Each row has a class, written after it.
[-11  29  19  13  -5   3 -17 -31  15  22 -12  37  -1  13 -10 -17 -20  31
  19 -28  -2  -9  18   1  16  22 -34  -4  20  14 -39 -11] => Bogo
[-14  26  34  24  -3 -41 -23  -6   2  36 -26  16  -7   8 -14  -4  -3  39
   9 -30  -8 -15  35 -16  14  29  -5  -9  13  25 -14   6] => Bogo
[-18  45  15  42 -12  -9 -53   9 -22  53  15  34 -21  -7 -40   4  -3 -21
  60 -28  -8 -20  42  -6 -36   5  49 -12 -34  12  30 -21] => bunif
[ -5  11  25   4 -12   2 -22 -24   4  16 -30  16  -7  10 -13  -2 -12  29
  13 -17  -3  -7   7  -2  18  12  -3  -1 -14  15 -23 -12] => Nozem
[ 31  -6  28  35 -41 -53  -4  20 -10  26   3  59  -6 -34  25  -7 -11 -10
 -14  -8   0  25  -3 -52  40 -34  14 -30 -55 -32   9  -5] => Nozem
[  0  -1 -13 -35 -16  12  -3 -34  -2 -15 -37  13 -15  -4 -10  -3 -20  19
  16   6  -3   5 -23   2  35  -5 -91  -8 -22  28   5  -8] => kobov
[ -23   -4  -11  -51  -17    7    7  -40  -15  -33  -37    8  -27  -27
    0  -10  -28   20    7   -4    2   -1  -40   15   51  -13 -114   -7
  -43   21   10   -3] => bunif
[-20  16  -7  22 -17  18  -2 -10   6   6 -12  -5  -9  29 -10 -25  11  11
  36 -19  -3 -19  28  19 -34  46  27 -11   2   1   2  -4] => Bogo
[ 49 -29  20  55 -48 -36  30  10  12   8  -8  39 -16 -44  32  -3 -25  18
 -21 -12 -15   4 -32 -62  25 -11  44 -41 -25 -43  13   3] => Nozem
[ -3  16  30 -30   1   0  -7  10  21  33  -1 -23  52  44  19 -18  40  18
 -25  18 -10 -21  32 -24  21  -1   5 -26 -45  22 -16  42] => Nozem
[-37  72  15  43 -27  28 -31 -30 -24  55  27  60 -11  25 -32 -31   3 -28
  42 -43  -1 -45  18 -27 -32  10  41  19 -10 -21  19  -6] => bunif
[-53  -9  -9 -86  15  24  31 -34 -27 -24 -27  -1  12  12 -33 -25  21 -53
  12  -3  32  -5 -30  26  45 -22 -87  54  42   1 -26 -16] => raso
[  35   -9   37   49  -14  -54    2   29   11   52   -7   19  -39 -106
    8   22  -48   -1   -2  -22   -6   -7  -27  -67   25  -20    9  -83
  -41   -1   39  -25] => bunif
[-23   5 -18 -33 -10  16  -2 -40   7  -7 -42  11 -27 -10  10 -12   0  23
  24  14  -3   5 -31  25  25   2 -84 -16   5  22  -4  10] => Pilu
[ -2  19  25  36 -21 -20 -25 -16   3  26 -29  30 -19  -7  -5 -11 -21  45
  20 -15  -4 -24  29 -23   3  26 -16 -30   9  23 -11   1] => Tedup
[ 50 -25  10  24 -41 -19  26 -10  10   1  -7  56 -20 -34  18  -9 -24   5
 -22 -10   4   5 -38 -69  33 -29  17 -16 -16 -36   9  -4] => raso
[ 28  23  39  57 -41 -41 -15  -7  -6   9 -27  30 -19  16 -32   5 -67  50
   5  -2  -6 -32   2 -52  -4  19  31  -9   7  23  -4  -8] => Bogo
[-19  20  15 -28  -7  27  19 -10   5 -29 -36  18  -8  20 -26 -24   4   3
  11  -3  13 -11 -33  -4  -4   9 -22 -12   0   2   7 -11] => Pilu
[-12 -15 -23 -32 -18  31   5 -33   6 -41 -44 -13 -23   2 -15 -17 -32  11
  33  -1   7   1 -22  22   4  29 -77 -19 -18  17  13 -25] => kobov
[-23  53 -20  47 -32  20 -63 -46  -9  58  11  27 -23  12  -5   3  -8 -26
  58 -33 -18 -26  38  11 -40   5  38  16 -42 -21  13 -30] => Tedup
[ 75  -2  19  93 -49 -53   2 -17  21  16  11  56 -34 -44  17  -3 -71  19
   4 -17 -18  -6 -15 -70  -4  -7  52 -39 -22 -43  20  -8] => Bogo
[ -6 -33   0  -5 -10  -2  -2 -22   6 -18 -45 -17 -41 -26  -3   8 -27  24
  28  17   6   5 -19  25  -6  30 -83 -40 -15  22   5 -34] => Pilu
[-28  36  -7 -57  11  41   1 -13  15 -22 -21 -25  22  46 -16 -19  24 -14
  14  -7  16 -15 -10  20  14  -5 -34   7 -21   5 -24 -15] => bunif
[ 58 -25  21  47 -47 -27  11  11   4  19   0  47 -16 -39  20  -1 -31   7
 -22  -1 -12   4 -26 -72  29 -22  34 -31 -30 -28  11   2] => Nozem
[-12  57  15  56 -36  -9 -65   8  -1  50  -6  27 -12  46 -12 -18   3   3
  35 -20 -20 -38  40 -35 -31  33  66 -21 -77   7  30  -8] => bunif
[ -3 -18  -8 -19 -31  13   7 -18   6  -4 -31  11 -14 -16   4   0 -26   6
  25   0  -9 -11 -22   5  24   5 -60 -22 -19   9   4 -20] => fam
[-19  43  -2  26 -18   4 -23   0 -26   6  31  32  -7  11 -27 -11 -13 -29
  26 -23 -23  -9  15  11 -22 -19  25  15 -47  -1  17  -4] => Bogo
[-31  51  20   3 -11   1 -38   2 -16  14   4  43  -2  30 -29 -13  14 -22
  40 -20 -13 -24   8  -5  -5 -12  37   1 -56 -17  11 -10] => bunif
[-32  18   9 -54 -26  27  37  20   6 -26 -37  28  25  34  -1 -30  25  -5
  -8   5   5 -17 -45 -22  25 -12 -23 -14 -15 -19   5   4] => Tedup
[ -7  40  11 -30 -11  38  -1 -13  19  -7 -25   6  17  50 -29 -19  16  15
   7  -4   0 -29   5 -12   0   8  -7   8  -9  15 -10   0] => raso
[-33  52   5   1  11   4 -52  32 -21  24  22  13   5   6 -17   5  21 -21
   9 -26 -19   2  59  33 -28  21  20  19 -24   4  32  -2] => fam
[  0  15  22  27  23 -24 -38 -26  16 -11 -36  -8 -33 -16 -12  12 -45  61
  15 -21  -3  -4  34  17 -16  61 -32 -32   8  27 -19 -37] => Pilu
[-18  24  17 -35 -15  45  -1  -7   3 -14 -39   4  -2  37 -28 -16  13  -2
  11 -13  23 -18  -3  -7   0  12  -4  -8 -20   6 -17 -30] => Pilu
[ -1  38   2 -17 -16  23  -9   0   4  -7 -28 -11  -9  35 -12 -17  22  10
  18  -9   3 -26  18  -8  -8  22   8 -11  -9  -7   9   1] => fam
[-15  21  40  34  -1 -40 -26  -2   8  24 -36  13 -26 -13 -15   2 -15  45
  21 -29  -2 -17   7 -16  16  26 -12 -31   5  20 -13  -9] => bunif
[ -1  38   5   8 -20  16 -20  -5  25   6 -43 -21  -6  29  -7 -24  -8  12
  19 -20  -5 -20  12 -18   9  25   7 -29 -33  14 -14 -18] => Nozem
[ 54 -24  25  72 -54 -43  -2  -5   8  29 -24  58 -29 -45  13  12 -52  21
   6  -2   4   4 -23 -55  12   6  48 -43 -19 -23  19 -25] => kobov
[ 36 -23  23  25 -49 -18  24   6   1   1  -2  52  -5 -24  12 -12 -30   0
 -11 -20   0  -9 -20 -58  23 -24  33 -30 -36 -16  15  -1] => fam
[  4   4 -22 -45 -18  12   3 -19   6 -27 -43  -4 -25   0  -8   2 -21  22
  12   7 -11   7 -32   4  36  -6 -96  -6 -20  19   3 -11] => Bogo
[ -9  48  13  57 -26  -5 -51 -25 -12  27  13  37 -27  21 -39   0 -25  -1
  60 -34  -9 -25  33  -7 -57  24  37   6 -42 -12  34 -33] => bunif
[-24  52  10   8  -8  23 -25 -24 -20  38  15  33   0  20 -35  -5   0 -22
  31 -25 -16 -34  18   3 -16  -3  32  21 -27  -1   5 -16] => Bogo
[ -9   3  15  -1  20 -39 -18 -34 -15  14  -7  11  -2  -5   0   3   0  43
 -16 -25  -6   6  44  18  23  23 -54  23   8  30 -15  11] => Bogo
[ 28 -26  24   8 -34 -24  18   1 -17   6   4  76 -10 -57  11   4 -21  -3
 -19   1   5  20 -14 -33  23 -22 -12 -14  -9 -24  22   3] => Pilu
[  4   6  31  57 -15 -38 -27 -20   7  42 -23  23 -19   0   2  -8  -8  40
   7 -13   4 -14  24 -21   9  23   8 -13  10  23 -27  -3] => raso
[-18  74  16   9  -6  16 -22 -10 -31  45  33  28  11  21 -42  -5  30 -34
  27 -30  -8 -43  35 -21 -12 -31  33  23 -28  -1   8   2] => bunif
[ 45  -4  13  19 -47 -19  26  10  -1 -13   6  50 -13 -18   6 -19 -39  -4
 -21  -9   6   8 -27 -68  19 -22  -5 -22 -27 -34  21  -3] => Bogo
[-13 -22   0 -16 -53  26  15 -19  19 -36 -55  22 -22  36 -23 -16 -14  21
  45   7   0 -11 -49  -6  16   2 -50  -6  -1  -2 -20 -20] => raso
[  0 -16 -12 -35 -35  11  12 -18  14 -22 -45   1 -15   4   6 -11 -20  16
  10  15   3  -4 -34 -14  29   0 -80 -28 -48   9   5 -25] => raso
[-18  32   7 -14 -27  27  23   0  11   2 -44 -10  -8  24 -10 -20   9  13
  13 -19  -1 -45 -25 -31   6  17   0 -31 -10   4  12  -8] => fam
[ -2  44  23  56 -49  -2 -60  13 -13  56  -9  36 -17  15 -22   9  -9 -11
  48 -19 -18 -40  49 -14 -24  27  93  -5 -25 -13  11 -18] => fam
[-10  41  -8 -27 -23  26  23   7  26 -15 -21  20  16  41   0 -38  19  -6
   6  -4  -4 -18 -28 -38  21 -18  -5 -19 -15 -13  -6   6] => raso
[  8  -8 -13 -40 -11  23   1 -48  -3  -4 -29   3  -8 -12  -8   5  -4  14
  17  14   0  13  -8  32  26  -8 -85  18  -7  20  -3  -5] => Nozem
[  1  22  16  28  -5 -24 -15 -23  -1  20 -28  12 -26  -4   0  -2  -9  44
  14 -27  -3 -19  23 -12   3  37 -22 -19  10  10  -1 -14] => fam
[ 39   3  14  55 -49 -58   3  15 -13  -3   3  76 -33 -40  24 -26 -45   1
 -21   4  -9   5 -26 -81  31 -18  -5 -34 -30 -41  28   4] => raso
[ -6  12  19  41 -20 -17 -18 -33 -10  23 -35  18 -34  -8 -19   3 -18  43
  34 -27   6 -29  16  -4   0  35  -2 -13   0  19  -8 -25] => bunif
[  6  21  11  95 -33 -27 -45 -10 -13  19  13  32 -50 -17 -19  34 -21   0
  49 -24 -23   6  21  19 -63  10  31  -1 -38 -27  24 -47] => Pilu
[ 44  -9  18  58 -60 -24  -2   7   0  16 -17  42 -31 -34   5   4 -38   4
   6  -7   0 -10 -14 -59   4 -19  32 -37 -36 -22  15 -21] => Tedup
[-25  63  24  43 -25   1 -40  -9 -25  26  44  58   9  24 -29 -24 -23 -27
  23 -25 -24 -35  33 -24 -38 -21  35  12 -49  -1  24  12] => Tedup
[ 14 -17  -1   2  -6  22  35 -26   6   4   3 -17  29  51  13 -25  69  17
 -21   9  15 -20   8 -10   2   6  48  27  59 -12 -31  64] => kobov
[-10  38  11  -9 -25  13   5   0   4  -1 -33   2  -1  23  -9 -19   2   3
   8  -7   0 -40  -9 -38   4   2  -1 -27 -25  -8   4 -10] => Tedup
[ 27 -13  18  44 -78  -9   3  -2  -7  35 -16  62 -22 -39  21   9 -31   9
  -2  -6   1 -11 -14 -51  12 -11  11 -31 -45 -30  21 -21] => Tedup
[-48  49   9 -33  44  -9 -47 -22 -48 -10   7  12   8  30 -37   4  26 -21
  25   1  10   1  47  65 -25  -1 -22  47 -20   2  -1 -25] => Tedup
[-21  31   8  -1  -4   4  -6  -1   5  14 -15   2  27  45  -5 -21  34 -19
   9  -9  -1 -17   6  -2   6   6  26   2 -21  -3  -8   0] => kobov
